In the rows, 128 means zero.
Rows near named flat spaces through zero (a row that begins with a name and a colon came from that space)
tp-rt: [155 120 142  92 107 132 155  74 146 137  81 105 107  87 144 100 134  89
 134 147  97 172  91 139 132 183 151 146 148 170]
bq-fr: [140 132  86 139 131 173  94 117 122 110 126 128 141 155 127 165 174 131
 129  92  86 103 138 129 108 135 114 143 124 138]
bz-zg: [119 135 123  85 146 169  88 110 150  87 104 126 143 122 165  75 175 134
 155 130 117 129 133 122  96 163 136 145 143 148]
tp-rt: [127 184 111 150 197 107 176 166  94 158 127 130 110 122  70 113 167 137
 114  61 151 116 180 156 152 110  78 139  91 118]
pg-hz: [124 133 142 122 126 164 168 102 180  89 162 150  93  83  50 100 203 140
 129 149  71 108  86 141 153 123 185  88 107 166]
bq-fr: [125 156 107 149 109 106  88 149 132 144 116 111 155 163 126 162 132 112
 111 106 148 150 118  98 173 102 108 164  94 121]
bq-fr: [142 121 115 116 146 147  88 118 110 131 108 121 145 137 152 136 126 125
 156 140 135  95 162 135 101 133 142 137 152 123]
lg-ll: [133  80 139 126 129 114 160 126 124 138 150 139 121 124 127 129 118 130
 125 125 127 128 129 138 101 127 116 109 137 137]
lg-ll: [146  79 123 142  62 110 155 117 149 132 170 127 120 130 104 174  70 129
  86 131  57 176  92 146 129 143 149 126 150 139]
pg-hz: [129 237 102 122 160 174 128 129 125 168 109 174 100  91 111 117 175 150
 119  95 123  99 136 138 144 155 110 131 134 127]
fd-rj: [148 145 123 151 105 149 175 141  61 102 133 121  67 118 140 151  34 136
 113 119  57 134 149 177  87 201 145 106 194  84]
bq-fr: [117 177 100 131 107 138  80 173 128 122 137 142 135 153 144 138 125 139
 115  99 126 140 121 101 139 142 114 144 136 108]
fd-rj: [128 119 131 126 166  97 170 173  91  80 119  63 112 133 111  81 119 112
 159 126 147 142 155 140 148 127 129 129 120 109]
bz-zg: [111 182 160 115 123 108 182 131 138 160 108 137  95  78 140  85 102 127
 121 157 172 159  82 113 175 137 114 111 125 120]
bz-zg: [105 181 140 142  86  92  92 125 166 156 120 138 155 136 130 137  83 135
  71 119 130 198 113 117 169 126 128 177 106 119]
tp-rt: [132 136 150 146 115 108 104 112 117 150 103 139 130 142 130 149 125 102
 106 107 131 137 147 130 116 134 134 150 111 131]
fd-rj: [117  94 129 125 107 129  85  99 148 127 122 130 171 155 178 144 111 134
 115 128 127 151 126 114  96 126 108 154 128 134]
bz-zg: [130 126  88 135 126 215  79  96 145 102 148 164 145 145 132 174 197 158
 138 122  79  60 118 118  93 120 128 111 130 142]
bz-zg: [115 133 114 176 102 132 106 141 144 146 185 165 146 153  87 202 117 161
  99 136 125  89 115 115 155  62 133 103 103 107]
tp-rt: [109 148 161 136 160 139 133  68 192 157 146 166 145  81  51 123 173 163
 128 193 148  72 129 147 172  48 186 102  82 147]
bz-zg: [120 144 137 104 129 180  52  83 143 126  91 152 154 124 189 125 148 133
 162 175 153  79 127 104  98 131 154 126 145 130]
fd-rj: [111 146 143 120 137 144  94 108 132 193 115 208 142 127 185 135 158 140
 114 103 181  98 131 100  79 129  70 122 125 136]
fd-rj: [159  93 133  80 153 125 239 100 113 147 125 118  80  58 138  68  73 139
 130 132  82 172 139 200  82 209 118 117 204 147]
tp-rt: [160 118 116 142 139 100 155 176  80 125 127  86  97 138  82 143 134  85
 156 122 139 106 141 131 162 117 149 114 124 119]
fd-rj: [118  90 169 110 115  95 123  72 174 163 104 143 159 120 155 109 140 111
 104 130 150 176 110 119 113 124 110 157 102 170]
fd-rj: [105 188 169 152 114 152 123 120 103 124 107 159  93 110 155 133 100 132
 133 170 158  86 114 110 130 130 153  87 129  89]
pg-hz: [125 149 100 106 125 145  75 134 135 153 118 137 161 137 181 135 105 147
 138 140 155 125 128 107 124 132 109 146 157 115]
fd-rj: [137 119 134 140  89  85 122 175 116 135 136 123 113 154 115 145 125  87
 112  96 134 159 109 102 148 135 128 135 117 130]
bq-fr: [127 150  96  88 156 186  81 121 125 137 124 168 145 121 188 109 130 170
 146 119 123  97 162 138  62 171 108 134 189 122]
pg-hz: [133 124 141 137 132  95 145 124 122 144 109 108 128 129 116 128 127 104
 122 121 146 147 131 129 149 116 121 142 104 134]
tp-rt: [126 127 128 148  91 138  59 135 113 124 128 157 139 171 159 172 118 119
 110 100 113 119 142 111  86 145 133 140 136 116]
bq-fr: [111 157 140 134 102 109 140 148 139 128 131 134 116 126 131 116 114 127
 101 114 132 171  96 110 153 139 113 133 115 122]
bq-fr: [135 142  71 139 109 113  52 173 164 149 171 126 181 169  77 180 135 144
 113 115 123 129 133 111 184  76 147 162 116 124]
bz-zg: [167  95 111 153 139 122 160 137  81 128 128 107 100 145  85 167 154  91
 132  85  93 105 154 153 115 135 127 123 122 139]
lg-ll: [131 128 132  88 142 125 139 157 159 113 147 126 111  95  88  71 169 124
 161 156 138 121 110 123 160 127 174 107 138 149]
bq-fr: [139  85 146 135 148  73 162 113 117 168 110  98 144 130 122 132 109 103
 127 131 169 147 146 139 139  96 104 144 103 136]
bz-zg: [128 113 148 145 141  93 112 148 103 130 123 111 136 149 114 136 115 108
 143 140 169 106 162 125 136  94 149 126 110 110]
fd-rj: [134 145  97 124 148 155 114 146 112 159 142 169 127 134 140 144 152 147
 128  91 133  92 147 127  98 136  90 120 147 125]
pg-hz: [152  65 122 133 146  89 151 178  60 103 146  84 117 157 127 129  57 117
 147 113 118 130 196 168  83 148 138 125 172  96]
lg-ll: [124 189  98 154 122 172 105 163  81  76 138 119 105 142 133 149  68 162
 130 128  81 103 162 151 117 161 158 119 171  67]
bz-zg: [120  85 137 130 124 105 187 121 123 160 155 131 134 113 161 137  44 160
 118 160 153 144 116 138 116 110  86 102 153 107]
lg-ll: [112 172 154 153 139 124 131 135  91 141 104 154 106 132 146 129 129 120
 114 100 158 113 146 121 112 136 102 121 110 106]
lg-ll: [108 153 162 135 120 105 150 123 162 138 122 135 119 107  98 108 165 113
 120 147 164 138  82  99 186  92 134 116  75 143]
bz-zg: [126 130 114 108 130 150 112 141 130 102 130 113 131 125 147 112 123 138
 158 158 133 114 119 117 133 132 144 117 151 118]
fd-rj: [124 122 182 181  79  80 130  81 137 117 103 110 125 146  87 162 104  86
  68 113  85 186 129 147 144 125 169 165  71 139]
bz-zg: [128 153 166 189 154  78 184  80  92 163  65 122 112 145  97 145 177  77
  55  12 116 183 168 159 117 138  51 187  33 155]
bq-fr: [175  72 105 102 118 138  67 106  83 135  80  93 150 161 199 158  93  86
 162 127 113 123 171 139  60 180 140 165 189 133]
lg-ll: [144 148 127 134 123 143 109 120 113 165 110 140 119 118 131 163 131 111
 152 165 160  74 116 110 149 107 150 105 134 120]
tp-rt: [165  78 118 136 175  58 157 128  75 220 101 105 152 148 132 158  98  96
 122  81 180 137 199 159 106 109  62 166 125 132]
tp-rt: [107 162 115 157 144 128 112 134 128 132 132 134 153 150 121 147 131 154
 104 101 139 127 149 127 140  98  93 147  95 109]
pg-hz: [127  98  75 105 129  91 133 212 155 124 183  90 159 150 104 116 132 141
 147 128 162 156  95  91 194  82  98 130 125 127]
lg-ll: [132 113 152 148 104  94 185 101 137 140 117 107 112 116 107 138 119 101
 100 127 118 173  90 130 161 121 116 132  93 146]
pg-hz: [141 138  98  64 133 161  94 122 190 132 142 128 147  86 112  90 146 152
 168 193 120 114 105 129 162 130 192 127 174 152]
pg-hz: [156 150  54  99 147 151 121 176 105 139 142 109 130 128 136 130 100 152
 150 113 109 124 150 146 131 159 112 141 193 110]
lg-ll: [100 171 187 164 117  89 170 121 119 159 102 161  96 118 127 121 142 102
  83  95 169 156 104 107 145 123  88 122  68 128]
lg-ll: [129 125 133 113 129 124 176 137 125 167 144 156 105  97 144 117 106 141
 128 138 151 126 104 125 124 137  98  96 154 126]
tp-rt: [121 115 147 121 137 130 148 108 164 124 147 127 131  96  91 113 136 143
 148 193 142 102 107 131 163  83 173  97 116 136]
bq-fr: [132 160 120 113 121 168  82 107 126  99 100 131 127 127 154 116 128 130
 130 121  83 132 147 143  95 182 158 152 158 128]
lg-ll: [126 141 107 128  86 155   4 115 175 166 139 175 185 158 142 193 147 137
 127 157 144  85 112  84 139  87 164 141 128 134]
lg-ll: [109 137 117 113  87 130 134 122 194 176 168 170 148 104 143 140 105 169
 102 164 146 152  52  94 169 100 102 112 135 136]
pg-hz: [121 100 162 128 108 124 131 102 138 108 119 126 124 126 142 120 125 113
 129 150 125 137 110 120 115 131 146 119 119 138]
bz-zg: [134  63 145 143 165 115 134 114  93 128 127 123 142 152 133 143 136 118
 146 121 151  86 180 144  76 100 114 117 116 127]
bq-fr: [111 218 123 170 140 134  82 185  68  79  92 106 109 171 129 132 143 108
 131  82 144 111 165 108 147 138 128 147  96  79]
pg-hz: [132 150 106 121 124 156 138 127 142 123 137 136 116 114 116 128 151 140
 126 122 100 126 105 128 141 140 126 122 134 137]
tp-rt: [127 161 121 155 110 146  84 120 136 122 127 139 134 144 100 167 152 124
 116 125 108 106 127 120 148 111 159 136 104 125]
tp-rt: [116 125 103 140  30 159  43 147 157  66 154 120 151 177 167 179  89 134
 115 151  76 156  65  77 140 142 165 135 148 109]
tp-rt: [128 173 127 129 159 183 125  77 104 104  63 120 115 119 163 114 177 118
 139 106 109 110 143 138  99 167 106 145 116 136]
fd-rj: [110 234 146 182 110 147  98 184  65  75 100 125  72 149 117 145 132 101
 134 119 138  87 129  97 163 139 166 104 102  70]
pg-hz: [129  50 158 120 128 102 150 129 108  82 128  85 128 139 152 105  89 111
 157 162 138 137 139 134  98 129 146 113 141 121]
pg-hz: [130 147 137 151 153 112 166  92 152 152 114 117 129 109  59 135 185 115
 112 122 131 127 121 141 184  81 126 139  61 156]
bq-fr: [ 94 178 135 139 102 167 157 110 184 108 154 168 108  98 104 119 178 160
  98 133 100 136  50 103 168 118 118  99  91 143]
fd-rj: [118 138 152 146 163  84 173 209  34  92 110  89  84 149 151  89  86 102
 153  99 184 128 174 125 114 146  97 109 130  73]
[125 178 112 147  99 120  79 163 119 101 117 112 129 162 118 141 121 113
 103  87  99 164 137 119 150 152 143 169 119 112] : bq-fr
[142 111 116 106 123 126 135 148 136 119 147 125 117 120 111 111 132 125
 134 121 102 142 125 138 124 152 147 127 153 142] : bz-zg
[111 204 152 163 112 152 106 131 109  95 104 133  97 127 116 139 133 118
 129 148 129  96 118 111 159 125 172 110 104  97] : fd-rj
[123 149 134 119 160 132 164 150 105 113 124 123 100 108 126  88 132 133
 147 127 143 117 140 137 127 142 122 109 137 115] : lg-ll
[147  86 140 122 157  73 130 137 101 157 116  95 146 136 119 123  84 108
 144 140 165 131 186 155 121 110 142 146 138 120] : bq-fr
[140 107 122 149 127 125 171 107  98 118 104 111 112 148 142 142 150 101
  96  51  85 170 131 142  92 168  62 155 106 148] : bq-fr
[144  77 130 153 133  94 155 112 101 147 128 114 137 153 122 161 103 115
  99  84 108 152 165 160  93 129  94 151 118 133] : bz-zg
[ 81 164 158 163 100 143  97 121 155  62 133 120 139 141 123 131 121 147
 122 177 133 121  96  97 169  85 168 113  82  99] : tp-rt
[137 119 119 141 133 137 133 103 118 125 108 115 132 141 132 147 154 114
 121 101 111 131 131 132 118 131 103 144 108 141] : bq-fr
[132 106 166 127 165 107 192  36 128 153  65 104 133  99 142  99 136 108
 104 108 122 176 152 173 100 146  85 168  94 164] : bq-fr
[140  66 159 130  96  90 150 125 172  92 161 104 116 122  40 120 163  92
 128 154  90 147  96 133 167 101 210 115  95 170] : lg-ll
[ 78 170 175 167 129 179 152  61 165 104 120 186 112 110 123 128 221 147
  98 123 127  95  75  99 128  95  97  92  43 148] : pg-hz
[110 167 151 126 142 169 150  99 131  90 114 146  97  97 130  89 151 144
 126 130  98 119 127 145 107 162 142 112 127 129] : bq-fr
[132 128 147 131 160 126 117  92 106 173  97 163 135 129 150 132 144 121
 115  91 145 111 180 150  70 142  98 146 124 138] : tp-rt
[115 133 145 137  84 133  61  84 140 157  94 153 164 152 201 168  97 121
 104 137 146 143 114  98 102 133 112 155 125 124] : pg-hz
[164  85 111  98 130  86 151 166 122 124 141  74 120 119  90 105  96 103
 154 144 116 157 141 153 153 141 172 138 165 136] : pg-hz
[127 170 107 125 133 178 109 129 113 127 126 156 115 122 152 137 134 150
 135 123 115  92 132 127 106 153 121 115 156 113] : fd-rj
[ 99 128 129 118 115 172  81  91 174 123 150 180 162 127 164 132 131 179
 114 148 115 113 118 120  90 123 126 122 139 131] : tp-rt
[117 161 171 163 110  67 122 172 120 151 143 161 103 139  69 133 124 103
  86  90 143 144 149 128 150 118 158 131  93 118] : tp-rt
[101 176 147 142 153 114 160 132 132 122 119 128 119 114 108  95 139 141
 108 110 144 149 135 135 153 118 107 136  90 119] : tp-rt
[161 100  93 107 108 177 103 139 121 126 157 138 115 120 131 162 121 133
 177 182 108  59 108 120 119 132 180  81 191 124] : bz-zg
[133 141 116 118 116 140 133 154 127 103 137 109 110 117 120 119 119 127
 151 158 122 121 103 118 158 134 158 109 148 117] : fd-rj
[136 161 120 136  98 104 113 204 105  99 125 103  95 152 104 125 150  80
 136 100 133 146 101  89 177 144 148 130 115 119] : fd-rj
[113 184 152 127 143 147  98  97 130 112  81 121 130 112 138 104 135 126
 141 159 143 113 143 130 141 130 164 140 115 117] : bq-fr
[108  86 145 165 123 118 154 109 129 110 152 126 142 148 125 156 109 146
 107 131 124 128 126 132 115  89 105 113  96 118] : lg-ll
[117  66 129 111  75 149  54  83 165 110 127 123 188 157 213 158  81 141
 138 187 128 138  96  94  94 119 139 139 153 128] : pg-hz
[119 143 156 152 164 106 172 137  90  93 109  89 104 122 101 101 113 119
 138 133 141 124 165 154 141 118 142 121 103 103] : fd-rj
[143 118 105  66  93 153 128 126 201 129 152 121 127  79 118  99 144 134
 167 210 121 134  37  97 190 126 182 102 166 162] : fd-rj
[136 127 139  91 229 102 235 138 122 111 114  70  98  66  62  22 173 126
 177 144 158 127 162 177 168 116 133 117 112 146] : fd-rj

Rows near named flat spaces through zero (a row that begins with a name and a colon came from that space)
sn-gd: [163 116 167 108 135 136 150 138 155 196  94 124  91 123 144 150  97  99
 103 145 102 100 169 142 178 163  91 158 122 132]
pn-dg: [179 149  55  54  53 131 152 105 128 195 106 142 161 143 116 158  60 192
 131  90 214 148 145 106 204  84  93 137 130 104]
cl-ls: [ 86 131 117 166 147 176 123  64 176 123 113 131 117 146 111 162 146 109
 115  98 184  83 150 165 146 123  86  69 144 124]
cl-ls: [141 138 151 157 130 118 149 109 168 119 103 122 118 181 101 162 108 116
  86  91 209  89 159 157 147 143  85 114 165 110]
cl-ls: [145 130 111 148  59 125 125 152 104 131 107 154 174 109 110 112  92 145
 119  86 152 122  91  93 129 101 119 155  71 112]
pn-dg: [205  80 163 156 160  72 161 159 209 166 111  55  66 159 157 142  80 132
 144 168 110 180 174 158 208 154 133 163 172  88]
gj-lt: [118 120 171 157 164 134 112 125 157 117 119  99 100 132 152 126 145 106
 124 144  91 118 137 153 145 156 142 130 144 151]
lp-rq: [ 99 152 170 125 128 131 139  99 141  96 157  96 128 118 154 150 134 124
 140 144 114 144 122 146 134 115 168 122 148 149]
cl-ls: [119 115 151 127 151 148 100 149 121 147 102 150 112 116 124  93 164 118
 120 129  95  86 125 137 143 155 114 156 105 160]
pn-dg: [153 135 176 106 131  83 136 184  92 115 136 127 125 130 135 104 128 123
 112 146  90 131 118 114  99 157 155 178 131 145]
cl-ls: [154 134 158  95 115  91 187 131 153 150 143 108 110 138 127 158  96 143
 129 131 166 139 149 146 163 118 126 150 156 102]
pn-dg: [107 159  75 124  57 164 137  86 105 129 128 162 185 110 111 163  91 133
 115  81 183 115 109  98 107  82 103  89  91 110]
gj-lt: [110 135 142 113 135 139 126 117 135 138 133 114 118 110 152 133 137 129
 132 129 105 118 126 139 145 130 145 127 132 147]
sn-gd: [105 154 198 117 190  85 103 173  83  57 145 126 111 163 128  87 198 113
  90 130  99  87 116 143  57 191 169 148 181 183]
lp-rq: [124  94 106 187 150 164  63 135 117 100 116 138 139 119 126  83 159 108
 163 180  56 172 112 107 107 130 138 129  87 147]
sn-gd: [ 90 166  71 114  63 163 143  64 107 101 165 145 190 105 119 169 104 146
 152 111 177 162 103 102 101  54 137  77 107 111]
lp-rq: [ 38 118 121 190 150 190 134  52 166  83 163 144 129 102  97 147 184 102
 169 136 160 120 118 165 107  77 114  60 109 112]
cl-ls: [ 95 148  37 105  81 217 103  28 139 149 136 132 172  98 145 169 109 154
 181 140 141 182 128 111 173  54 125  68 103 137]
sn-gd: [157 120 111 130 121 138 121 127 163 187  63 137 112 157 115 135 104 139
  85  65 187  61 156 146 195 154  67 132 134 121]
lp-rq: [105 131 117  42 125 141 149 120 129 193 144 134 108  80 146 120 151 175
 161 119 123 110 123 147 191 103 140 148 121 142]
lp-rq: [ 83 103 130 165 197 139 126 121 147 124 143 119  84 110 143 134 168  82
 120 134  86  91 138 152  78 161 126  73 140 116]
lp-rq: [ 99 114 133 155 194 138 113 116 137 106 147 109  95 127 150 135 162  85
 129 164  72 129 143 141  78 160 142  83 153 134]
gj-lt: [111 148 121  95 157 120 112 136 109 130 114 144 116 154 119 115 163 139
  86  78 161  58 133 142 113 164 114 115 164 151]
pn-dg: [127 118 165 196 151  99 140 143 142  77 134 115 118 153 114 136 128  88
 104 128 135 120 130 137  74 151 126 113 143 104]
lp-rq: [ 88 106 146 205 149 139 114 133 148 106 121 124 117 104 132 117 151  94
 115 101 106  84 105 142  98 142 129 104 102 118]
lp-rq: [ 92 140 103 110 139 168 117  75 134 111 148 140 136 134 111 134 165 144
 163 147 157 147 134 144 142  94 125 100 141 143]
sn-gd: [ 93 117 146 157 203 123  98 148 125 112 122 120  88 131 148 109 180  89
  90 111  80  63 130 147  73 193 135  95 154 148]
sn-gd: [102 157 140 158 118 132 110 121 101  67 120 159 161 162  88 122 150 115
  88  86 184  83 112 126  77 134 112 113 132 143]
pn-dg: [154 139 164  97 136 107 149 132 141 151 133  87 103 129 174 158  95 117
 114 151  88 141 152 134 147 155 151 140 160 139]
cl-ls: [160 122 173  82 184  96 124 165 119 139 134 106  85 148 152 108 150 121
 129 188  64 148 157 139 134 179 152 169 171 163]
cl-ls: [ 95 113 126 121 142 152 118 130 120 145 139 140 118  81 139 105 162 127
 153 140  82 118 110 131 129 120 140 131  96 140]
gj-lt: [146 138 160 126 101  89 167 128 148 100 155  99 136 142 123 141 105 156
 153 140 165 178 123 138 156  94 157 156 149 110]
lp-rq: [169 111  94 117 114 128  76 173  98 156  84 148 143 133 125  73 127 158
 129 120 102 133 114  97 155 142 123 173  99 150]
cl-ls: [122 120 170 158 151 145 148  86 207 146 114  86  88 138 148 170 117 109
 127 133 141 114 164 178 195 135 114 113 156 124]
gj-lt: [113 127 171 193  54 137 174  88 161  71 188  84 171  71 148 168  75 118
 207 194  99 248  90 116 139  33 190 138  74  94]
sn-gd: [123  72  67 196 175 138  79 135 168 146 105  97  98 115 157 100 144 130
 149 115  82 132 122 133 140 144 135  87 123 105]
pn-dg: [135 135  22  69 105 189  85  74 139 196  87 149 145 140 123 128 126 192
 150  95 182 127 147 125 222  96  89 105 130 146]
gj-lt: [115 144 155 103 157 130 131 119 125 125 138 117 109 133 147 143 142 109
 113 144 104 114 145 141 115 154 138 119 158 153]
pn-dg: [189 109 120 140  88  86 164 156 149 149 116 118 134 145 111 135  69 151
 133 120 171 162 134 116 163 110 112 160 122  78]
pn-dg: [ 64 120 116 162 138 172 132  84 144 109 152 145 130  96 111 136 166 113
 155 127 140 115 113 146 110  93 120  84 103 116]
sn-gd: [126  79  87 176 180 129  95 145 166 160  97 110  86 125 145 103 148 127
 125 100 104  96 133 144 144 161 116  99 133 108]
cl-ls: [138 161  43 169  47 159 122  46 147  94 121 113 200 161 123 195  48 145
 129  92 216 185 128  96 132  64 114  56 133  92]
gj-lt: [184 114 132 145  92  89 162 167 136 145  93 158 137 168  67 122  90 141
  99  90 218 106 138 124 148 126  69 169 116  81]
pn-dg: [ 90 178 119  92 100 157 106 112  62 105 136 163 172 111 134 135 137 114
  93 102 117  91 104  98  64 131 136 107 111 169]
gj-lt: [ 90 161  96 104 100 129 136  98  92  81 183 130 169 110 131 140 135 150
 156 129 142 168  96 108  79  80 171  95 132 126]
gj-lt: [151 119 143 144 184 110 112 142 129 103 123 118 102 178 122 125 143  97
 110 166 109 139 161 134  94 176 120 120 172 136]
lp-rq: [114 154 137 192 117 129 110 101 139  57 110 127 156 184  98 144 126 115
  88  80 204 100 125 137 100 132 112  95 155 128]
sn-gd: [175 106 157 131 138  97 116 169 136 126 121 103 115 142 137  93 126 147
 157 175  89 183 130 126 168 136 155 188 133 140]
sn-gd: [135 119 110 142 119 111 123 141 127 109 128 136 141 144 101 103 137 158
 143 113 166 141 113 126 134 109 128 139 127 113]
gj-lt: [141 139 135  92 160 128 137 126 104 134 140 137 113 145 132 152 126  87
 106 174  96 134 165 119  79 164 114 112 154 138]
[178  88  82 155 151 125 103 154 121 140 106 143 122 156 107 108 118 111
 137 171 104 171 151 101 106 148  96 127 119 105] : gj-lt
[154 119 157 142  87  96 152 170 127 140 118 127 137 109 126 117  94 137
 120 106 131 123 105 117 144 121 133 174  94 108] : cl-ls
[110 121 123 188 116 119 130 132 134  97 129 127 142 122 119 129 122 115
 115  91 148 110 104 124  91 120 128 104 111  99] : cl-ls
[158  78  65 158 195 139  55 148 129 135 104 118 103 152 140  82 157 123
 155 180  55 177 147 112 120 165 129 112 139 136] : gj-lt
[131 117 152 143 114 115 106 184  81 109 128 149 147  96 126  76 143 123
 133 139  70 132  86  98  92 134 154 176  77 145] : pn-dg
[127 110 143 167 117 122 131 135 150 126 136  93 125  92 164 129 107 121
 150 140  77 157 108 124 138 116 164 133 104 116] : cl-ls
[135 124 116 164 120 168  97  76 175 130 117  72 131 121 183 160  92 119
 158 166  77 191 141 128 181 114 155 104 131 143] : cl-ls
[134 111  59 121 122 143 110 105 154 165 129  91 125 103 173 135 106 163
 169 130 100 176 125 119 175 102 154 100 129 114] : sn-gd
[165 121 167 137 132  91 132 170 125 126 121 102 116 134 151 122 103 114
 113 146  85 143 131 119 122 159 149 161 135 130] : pn-dg
[155 120  57 109  72 139 140 102 154 173 117 125 151 122 122 141  82 186
 165 104 186 168 127 117 203  69 113 126 112  92] : sn-gd
[109 116 133 173 110 154 146  97 142  98 153 139 147 110 104 144 125 105
 167 170 132 174 121 126 112  82 122 115  92 103] : lp-rq
[100 118 115  54 149 145 139 122 111 166 181 121 108  58 168 115 161 148
 197 193  42 178 119 126 141 100 177 136 113 145] : cl-ls
[119 130 143 128  98 110 156 151 100 108 152 156 150 107  98 115 131 131
 136 124 146 131  99 114  94 101 131 150  95 109] : pn-dg
[ 49 148 158 146 140 142 181  68 173 105 165 118 110 111 121 180 152 112
 119  83 194  68 127 181 118 103 122  68 152 105] : lp-rq
[106 137  88 155 150 212  52  59 146 122  84 135 138 159 132 138 151 109
 121 134 125 117 154 135 154 140  96  78 136 177] : cl-ls
[139  99  74 133 108 128 152 126 157 175 113 148 124 122  95 127 113 161
 143  86 197 114 130 135 170  95  84 120 108  74] : sn-gd
[131 128 134 121 102 133 151 118 146 151 125 126 130 114 127 142 108 139
 135 117 150 125 128 135 165 107 119 139 114 116] : cl-ls
[140 136 117 105 106 141 103 125 114 127 121 133 150 130 128 107 131 158
 153 144 122 161 118 116 162 108 142 157 117 155] : lp-rq
[132 101 110 158  97 157 126 125 126 129 132 156 153  99 101 112 123 126
 176 167 116 178 111 108 136  82 115 146  64 109] : lp-rq
[155 142 111  52  92 110 169 133 113 173 141 139 135 120 123 142  97 164
 137 125 159 143 136 117 158 104 121 152 130 113] : gj-lt
[ 96 166 145 105 100 149 140  73 139  96 154 119 152 132 124 152 136 155
 153 129 175 149 121 148 163  80 149 124 145 150] : lp-rq
[158 134 159 131  79 128 155 130 123 119 126 151 157 137  91 135  97 125
 139 155 160 162 129 116 145  97 107 173  97 118] : sn-gd
[109 123 113 147 111 126 119 156  93 115 125 167 151 108 101  97 145 129
 116  91 139  93  92 109  85 122 119 131  87 119] : cl-ls
[116 161  61 113  53 153 135  75 119 117 136 146 190 130 105 156  95 173
 144  84 217 150 108 107 144  57 119  97 115 109] : sn-gd
